Here is a tiny trained network, its code and every weight. The questions are about switching its units off for an input and a target symbol, where a switched-off unit gives its printed mean instead of its output.

import numpy as np


def w(rows, s, z=0):
    codes = np.array(rows[::2]) - 128.0
    scale = np.full(codes.shape[1], s)
    scale[-1] = z or s
    return codes * scale


def norm(h):
    return h / np.sqrt((h * h).mean(-1, keepdims=True) + 1e-5)


def f(y):
    return np.maximum(y, 0)


def softmax(a):
    e = np.exp(a - a.max(-1, keepdims=True))
    return e / e.sum(-1, keepdims=True)


def log_softmax(a):
    a = a - a.max(-1, keepdims=True)
    return a - np.log(np.exp(a).sum(-1, keepdims=True))


def net(x, mask):
    ids = ['αγεζλμξπσφ'.index(c) for c in x.split()]
    T = len(ids)
    res = E[ids] + P[:T]
    r = norm(res)
    for j in range(2):
        rows = slice(2 * j, 2 * j + 2)
        q, k, v = (r @ M[0][rows].T for M in (Q, K, V))
        z = softmax(np.where(np.tri(T) > 0, q @ k.T / 2**0.5, -1e9)) @ v
        o = O[0][rows]
        res = res + np.where(mask[j], z, o[:, -1]) @ o[:, :-1]
    y = f(norm(res) @ A[0][:, :-1].T + A[0][:, -1])
    res = res + np.where(mask[2:10], y, B[0][:, -1]) @ B[0][:, :-1]
    return log_softmax(norm(res)[-1] @ U[:, :-1].T + U[:, -1])


Q, K, V, O, A, B = {}, {}, {}, {}, {}, {}
E = w([
[5,175,93,108],'α',
[131,154,92,175],'γ',
[152,141,102,147],'ε',
[175,106,136,110],'ζ',
[184,202,109,129],'λ',
[86,88,152,213],'μ',
[43,51,113,159],'ξ',
[120,193,92,209],'π',
[140,111,108,141],'σ',
[150,111,97,156],'φ',
],0.017)
P = w([
[82,192,254,251],'0',
[135,166,126,209],'1',
[153,155,103,172],'2',
[173,147,99,148],'3',
[194,145,99,122],'4',
[203,142,92,108],'5',
[199,144,83,94],'6',
[197,145,72,81],'7',
[185,150,54,63],'8',
],0.0068)
Q[0] = w([
[148,212,150,40],'h0',
[60,25,169,133],'h0',
[78,65,245,112],'h1',
[199,138,88,177],'h1',
],0.011)
K[0] = w([
[253,91,161,177],'h0',
[44,194,71,13],'h0',
[72,141,133,146],'h1',
[180,184,104,76],'h1',
],0.007)
V[0] = w([
[116,166,48,122],'h0',
[1,201,124,74],'h0',
[240,150,235,248],'h1',
[235,195,121,99],'h1',
],0.0063)
O[0] = w([
[186,99,174,95,133],'h0',
[152,120,254,68,85],'h0',
[50,143,161,144,253],'h1',
[93,143,157,204,129],'h1',
],0.0082,0.0045)
A[0] = w([
[70,233,65,77,254],'n0',
[179,173,170,158,155],'n1',
[162,102,163,92,113],'n2',
[182,193,49,115,165],'n3',
[60,84,123,96,241],'n4',
[254,90,101,43,163],'n5',
[55,143,215,160,120],'n6',
[100,109,135,178,203],'n7',
],0.0098,0.0037)
B[0] = w([
[144,123,162,254,215],'n0',
[109,221,77,4,156],'n1',
[152,148,211,4,136],'n2',
[113,129,115,199,211],'n3',
[197,189,153,161,240],'n4',
[12,179,123,163,156],'n5',
[112,163,68,122,189],'n6',
[145,206,179,88,254],'n7',
],0.0072,0.0064)
U = w([
[13,231,164,195,172],'α',
[188,104,177,232,199],'γ',
[167,5,50,183,153],'ε',
[14,97,20,80,220],'ζ',
[147,165,93,100,12],'λ',
[119,143,135,98,18],'μ',
[107,112,149,102,149],'ξ',
[106,154,93,103,3],'π',
[122,144,97,106,78],'σ',
[139,158,103,109,70],'φ',
],0.012,0.0047)

Each question gives the input, a string of symbols that net reads in full, and the target symbol t.
The units are the heads (2 rows each of Q, K, V and O) and the neurons (one row each of A and B). Each row of codes is followed by its name. A weight is (code - 128) times the scale printed after its matrix; where a second scale follows, it is the last column's (O, A, B and U).
mask holds one flag per unit, heads first, then neurons. A switched-off unit (its flag False) gives its mean, the last column of its rows in O or B, instead of its output. The means were averaged over made-up inputs and are rounded, as every weight is.
A unit's drop is (log p(t) with every unit on - log p(t) with that unit switched off) / (log p(t) with every unit on - log p(t) with every unit switched off).
The circuit of an input: a set's keep is (log p(t) with only the set's units on - log p(t) with every unit switched off) / (log p(t) with every unit on - log p(t) with every unit switched off). Starting from all 10 units, units are removed one at a time, each time the one whose removal leaves the highest keep (on an exact tie, the one counted first), for as long as the keep stays at least 0.8.
units of the circuit, in order: the units of the circuit, biggest drop first
top k neurons: the k neurons with the biggest drops, biggest first
which heads matter: for each layer, one digit per head in row order, 1 if its drop is at least 0.15 and else 0, layers parted by /
drop of u: that unit's drop, to one decimal
input α γ ξ ξ γ α ξ φ, target α: units of the circuit, in order => (n5)
input ξ α μ ξ ξ, target ξ: which heads matter => 10
input ξ ξ γ ζ φ, target α: units of the circuit, in order => (h1; n4)
input ζ μ ξ ξ γ ξ ζ ξ, target ζ: top 2 neurons => (n0; n5)
input ξ ξ φ ξ ξ, target ζ: units of the circuit, in order => (h1; n0)
input ξ ξ ξ, target ε: top 4 neurons => (n4; n1; n0; n7)
input ξ ξ φ γ μ φ ξ, target ε: top 2 neurons => (n7; n1)
input γ ξ π φ ξ ξ ξ φ γ, target γ: which heads matter => 00
input σ φ ξ ξ φ ξ ξ ζ, target α: drop of n5 => 1.2
input ζ σ φ ξ λ λ σ ζ ξ, target γ: drop of n3 => 0.1
input φ φ ε γ ε ε ξ λ ζ, target α: drop of n5 => 0.7
input ζ ζ μ ξ ζ ζ ξ, target γ: drop of n5 => 0.5
